Below is a small trained network, with its code and all its weights. Each question gives an input and a class and asks what happens when units are switched off, that is, made to give their printed mean instead of their output.

import numpy as np


def w(rows, s, z=0):
    codes = np.array(rows[::2]) - 128.0
    scale = np.full(codes.shape[1], s)
    scale[-1] = z or s
    return codes * scale


def norm(h):
    return h / np.sqrt((h * h).mean(-1, keepdims=True) + 1e-5)


def f(y):
    return y / 2 * (1 + np.tanh(0.7978845608 * (y + 0.044715 * y**3)))


def log_softmax(a):
    a = a - a.max(-1, keepdims=True)
    return a - np.log(np.exp(a).sum(-1, keepdims=True))


def net(x, mask):
    res = np.array(x, float).reshape(1, 5) / 4 @ E
    u = 0
    for l in range(3):
        y = f(norm(res) @ A[l][:, :-1].T + A[l][:, -1])
        res = res + np.where(mask[u : u + 12], y, B[l][:, -1]) @ B[l][:, :-1]
        u += 12
    return log_softmax(norm(res)[-1] @ U[:, :-1].T + U[:, -1])


A, B = {}, {}
E = w([
[114,185,122],'x0',
[122,132,141],'x1',
[119,144,193],'x2',
[3,133,140],'x3',
[128,126,129],'x4',
],0.013)
A[0] = w([
[160,33,138,229],'L0N0',
[141,144,179,49],'L0N1',
[215,135,210,117],'L0N2',
[158,80,146,148],'L0N3',
[76,63,56,121],'L0N4',
[95,135,171,206],'L0N5',
[51,138,249,40],'L0N6',
[26,16,143,252],'L0N7',
[49,46,212,236],'L0N8',
[201,41,47,226],'L0N9',
[2,226,68,162],'L0N10',
[191,102,51,184],'L0N11',
],0.0068,0.0019)
B[0] = w([
[224,185,176,187],'L0N0',
[38,119,63,123],'L0N1',
[98,198,125,180],'L0N2',
[128,144,166,147],'L0N3',
[122,55,167,157],'L0N4',
[227,147,85,171],'L0N5',
[106,85,110,209],'L0N6',
[254,122,114,240],'L0N7',
[198,102,92,235],'L0N8',
[156,168,180,231],'L0N9',
[227,199,172,254],'L0N10',
[100,209,222,191],'L0N11',
],0.0055,0.004)
A[1] = w([
[108,180,156,128],'L1N0',
[55,112,142,151],'L1N1',
[88,95,131,143],'L1N2',
[122,153,129,81],'L1N3',
[104,147,124,73],'L1N4',
[6,79,140,207],'L1N5',
[96,83,108,4],'L1N6',
[95,109,127,68],'L1N7',
[88,147,70,227],'L1N8',
[125,124,219,78],'L1N9',
[164,138,48,244],'L1N10',
[140,160,231,128],'L1N11',
],0.014,0.002)
B[1] = w([
[174,76,133,185],'L1N0',
[193,149,170,143],'L1N1',
[232,207,146,123],'L1N2',
[140,148,90,135],'L1N3',
[205,164,126,126],'L1N4',
[180,129,175,167],'L1N5',
[109,204,112,118],'L1N6',
[237,254,225,115],'L1N7',
[212,55,139,139],'L1N8',
[50,61,66,187],'L1N9',
[26,59,113,182],'L1N10',
[72,62,40,253],'L1N11',
],0.0065,0.0068)
A[2] = w([
[22,26,212,30],'L2N0',
[8,130,136,192],'L2N1',
[218,227,184,252],'L2N2',
[81,210,126,107],'L2N3',
[189,123,37,229],'L2N4',
[108,228,84,67],'L2N5',
[144,44,176,68],'L2N6',
[88,254,89,167],'L2N7',
[113,246,120,147],'L2N8',
[49,206,103,147],'L2N9',
[117,231,17,87],'L2N10',
[198,173,46,198],'L2N11',
],0.0087,0.0031)
B[2] = w([
[111,142,130,180],'L2N0',
[81,46,196,173],'L2N1',
[95,144,207,197],'L2N2',
[169,108,74,129],'L2N3',
[16,150,160,254],'L2N4',
[254,165,69,140],'L2N5',
[173,120,83,177],'L2N6',
[220,69,86,164],'L2N7',
[152,79,123,147],'L2N8',
[181,93,162,150],'L2N9',
[123,66,72,176],'L2N10',
[97,82,205,211],'L2N11',
],0.0073,0.0057)
U = w([
[84,91,134,192],'0',
[114,101,132,211],'1',
[151,168,216,149],'2',
[98,97,121,158],'3',
[200,96,94,123],'4',
[85,176,74,2],'5',
[115,254,67,5],'6',
],0.014,0.0067)

Each question gives the input, the list of numbers given to net, and the class t.
The units are the neurons (one row each of A and B). Each row of codes is followed by its name. A weight is (code - 128) times the scale printed after its matrix; where a second scale follows, it is the last column's (A, B and U).
mask holds one flag per neuron, layer by layer. A switched-off neuron (its flag False) gives its mean, the last column of its row in B, instead of its output. The means were averaged over made-up inputs and are rounded, as every weight is.
A unit's drop is (log p(t) with every unit on - log p(t) with that unit switched off) / (log p(t) with every unit on - log p(t) with every unit switched off).
The circuit of an input: a set's keep is (log p(t) with only the set's units on - log p(t) with every unit switched off) / (log p(t) with every unit on - log p(t) with every unit switched off). Starting from the 12 units with the biggest drops (on a tie, the unit counted first), units are removed one at a time, each time the one whose removal leaves the highest keep (on an exact tie, the one counted first), for as long as the keep stays at least 0.8.
units of the circuit, in order: the units of the circuit, biggest drop first
unit that matters most: the unit with the biggest drop
k most important neurons: the k neurons with the biggest drops, biggest first
k most important neurons of layer l: the k neurons of layer l with the biggest drops, biggest first
drop when u is switched off: that unit's drop, to one decimal
input [-8,-3,-1,4,6], class 4: unit that matters most : L1N11
input [5,-4,-5,-6,-4], class 2: units of the circuit, in order : L1N11; L2N2
input [7,-1,-5,6,5], class 4: 3 most important neurons of layer 0 : L0N10; L0N6; L0N8
input [7,-2,-4,4,1], class 4: 2 most important neurons : L0N10; L1N11
input [-4,-5,-6,-7,-6], class 2: 3 most important neurons of layer 0 : L0N11; L0N9; L0N0
input [3,2,8,-6,2], class 0: 2 most important neurons : L1N11; L0N10
input [0,-4,4,7,-3], class 2: 3 most important neurons : L0N0; L1N5; L0N9
input [7,-6,-2,4,0], class 4: 4 most important neurons : L0N10; L1N11; L2N5; L2N7
input [8,4,6,8,5], class 2: 2 most important neurons : L1N5; L1N1
input [-1,-1,2,-6,5], class 2: 3 most important neurons of layer 2 : L2N10; L2N1; L2N2
input [0,-5,-8,-8,0], class 0: 3 most important neurons of layer 2 : L2N11; L2N4; L2N5
input [-7,3,4,3,-3], class 4: 2 most important neurons of layer 0 : L0N8; L0N11
input [5,-2,-2,1,-4], class 4: 2 most important neurons of layer 0 : L0N10; L0N6
input [7,5,8,-3,5], class 0: most important neuron of layer 2 : L2N1
input [8,0,-2,4,2], class 4: 2 most important neurons : L0N10; L2N5
input [2,-8,5,8,3], class 2: 2 most important neurons of layer 1 : L1N5; L1N1
input [8,5,-4,-8,-1], class 2: 2 most important neurons of layer 1 : L1N11; L1N9
input [-7,-1,5,3,-5], class 4: 2 most important neurons of layer 1 : L1N11; L1N10
input [-7,-1,1,4,1], class 4: 2 most important neurons of layer 1 : L1N11; L1N9
input [8,7,1,5,-7], class 4: unit that matters most : L0N10
input [-3,2,2,6,-3], class 2: drop when L0N11 is switched off : 1.5
input [-3,5,-2,-6,2], class 2: drop when L0N10 is switched off : -0.1
input [-4,-6,-1,-7,6], class 2: drop when L0N1 is switched off : 0.0
input [3,1,-8,-3,1], class 0: drop when L1N10 is switched off : 0.1
